Below are the code and all the weights of a small trained network. Each question names an input and a target symbol and asks about switching units off, where a switched-off unit gives its printed mean instead of its output.

import numpy as np


def w(rows, s, z=0):
    codes = np.array(rows[::2]) - 128.0
    scale = np.full(codes.shape[1], s)
    scale[-1] = z or s
    return codes * scale


def f(y):
    return y / 2 * (1 + np.tanh(0.7978845608 * (y + 0.044715 * y**3)))


def softmax(a):
    e = np.exp(a - a.max(-1, keepdims=True))
    return e / e.sum(-1, keepdims=True)


def log_softmax(a):
    a = a - a.max(-1, keepdims=True)
    return a - np.log(np.exp(a).sum(-1, keepdims=True))


def net(x, mask):
    ids = ['ΞΠβζμω'.index(c) for c in x.split()]
    T = len(ids)
    res = E[ids] + P[:T]
    q, k, v = (res @ M[0].T for M in (Q, K, V))
    z = softmax(np.where(np.tri(T) > 0, q @ k.T / 2**0.5, -1e9)) @ v
    res = res + np.where(mask[0], z, O[0][:, -1]) @ O[0][:, :-1]
    y = f(res @ A[0][:, :-1].T + A[0][:, -1])
    res = res + np.where(mask[1:13], y, B[0][:, -1]) @ B[0][:, :-1]
    return log_softmax(res[-1] @ U[:, :-1].T + U[:, -1])


Q, K, V, O, A, B = {}, {}, {}, {}, {}, {}
E = w([
[86,41,71,43,157,174],'Ξ',
[74,69,182,113,137,226],'Π',
[103,31,135,227,124,137],'β',
[222,62,191,117,148,52],'ζ',
[85,174,176,136,255,39],'μ',
[230,169,14,169,133,154],'ω',
],0.015)
P = w([
[103,88,130,121,58,118],'0',
[136,90,116,106,101,152],'1',
[139,95,119,109,118,152],'2',
[139,101,123,111,134,145],'3',
[138,107,127,114,148,141],'4',
[132,114,134,119,164,140],'5',
[134,120,135,122,180,140],'6',
[135,126,144,122,201,140],'7',
[135,132,151,127,219,138],'8',
[133,130,148,128,235,139],'9',
[135,144,156,145,252,137],'10',
],0.014)
Q[0] = w([
[128,250,144,112,78,86],'H0',
[158,29,164,147,156,71],'H0',
],0.016)
K[0] = w([
[139,65,107,69,5,174],'H0',
[107,209,120,84,176,107],'H0',
],0.012)
V[0] = w([
[166,126,160,52,173,61],'H0',
[255,143,101,176,111,61],'H0',
],0.0087)
O[0] = w([
[98,217,99,135,25,124,255],'H0',
[112,143,157,162,144,246,84],'H0',
],0.013,0.004)
A[0] = w([
[211,130,93,135,158,199,70],'N0',
[176,146,192,78,115,38,126],'N1',
[68,165,108,129,72,72,118],'N2',
[108,113,94,163,97,71,101],'N3',
[160,67,121,174,194,115,30],'N4',
[138,171,149,181,168,124,192],'N5',
[140,96,224,108,157,184,1],'N6',
[77,153,159,122,78,227,167],'N7',
[163,99,191,207,132,70,169],'N8',
[114,199,121,118,161,90,81],'N9',
[145,64,190,140,182,131,62],'N10',
[134,239,10,122,97,103,114],'N11',
],0.011,0.0068)
B[0] = w([
[208,159,104,206,166,96,209],'N0',
[255,76,167,91,103,94,183],'N1',
[95,173,74,137,133,55,238],'N2',
[121,87,71,186,119,89,171],'N3',
[58,218,156,126,120,123,219],'N4',
[114,45,95,135,121,196,211],'N5',
[153,148,30,132,156,82,178],'N6',
[179,140,193,187,146,110,255],'N7',
[123,109,132,81,147,177,213],'N8',
[134,123,164,217,89,111,173],'N9',
[82,198,115,95,152,81,221],'N10',
[151,161,156,72,175,123,250],'N11',
],0.009,0.007)
U = w([
[81,10,2,210,51,105,76],'Ξ',
[196,17,180,71,144,123,82],'Π',
[37,140,79,21,153,196,235],'β',
[142,116,252,140,39,216,255],'ζ',
[141,234,130,151,36,13,23],'μ',
[209,166,78,180,175,141,90],'ω',
],0.0054,0.0052)

Each question gives the input, a string of symbols that net reads in full, and the target symbol t.
The units are the heads (2 rows each of Q, K, V and O) and the neurons (one row each of A and B). Each row of codes is followed by its name. A weight is (code - 128) times the scale printed after its matrix; where a second scale follows, it is the last column's (O, A, B and U).
mask holds one flag per unit, heads first, then neurons. A switched-off unit (its flag False) gives its mean, the last column of its rows in O or B, instead of its output. The means were averaged over made-up inputs and are rounded, as every weight is.
A unit's drop is (log p(t) with every unit on - log p(t) with that unit switched off) / (log p(t) with every unit on - log p(t) with every unit switched off).
The circuit of an input: a set's keep is (log p(t) with only the set's units on - log p(t) with every unit switched off) / (log p(t) with every unit on - log p(t) with every unit switched off). Starting from the 12 units with the biggest drops (on a tie, the unit counted first), units are removed one at a time, each time the one whose removal leaves the highest keep (on an exact tie, the one counted first), for as long as the keep stays at least 0.8.
units of the circuit, in order: the units of the circuit, biggest drop first
k most important neurons: the k neurons with the biggest drops, biggest first
drop when u is switched off: that unit's drop, to one decimal
input β Ξ ζ β Ξ ω β, target ω: units of the circuit, in order	H0, N6, N0
input Π Π ω ζ, target ω: units of the circuit, in order	H0, N6
input Ξ Ξ ζ ζ ζ β Ξ ζ β Ξ, target ζ: 2 most important neurons	N7, N2
input ζ Π ζ β ζ, target ζ: units of the circuit, in order	H0, N2
input β β β β β β Ξ ζ β ω Ξ, target ω: most important neuron	N0
input β β β Ξ ω ω β β β ζ Ξ, target ζ: units of the circuit, in order	H0, N7
input μ ω β ω ω μ β μ μ Ξ, target μ: 3 most important neurons	N5, N2, N8
input Π Ξ Π Ξ ζ ζ β, target ζ: units of the circuit, in order	H0, N7
input Π β Π, target β: 2 most important neurons	N10, N7
input ζ β β, target ζ: 2 most important neurons	N2, N7
input Π β μ β Ξ Π β β, target Ξ: 2 most important neurons	N3, N4
input ζ β ζ ω Π β β β β, target β: drop when H0 is switched off	0.3
input β Π Ξ Ξ, target Π: drop when N10 is switched off	0.1
input ω β μ Ξ ω β Π ω β ζ, target Π: units of the circuit, in order	N1
input ω ζ ζ Ξ β β ζ ζ Π, target ζ: drop when H0 is switched off	0.7
input ω Π β ζ β ω ω Π, target ω: drop when N7 is switched off	0.1
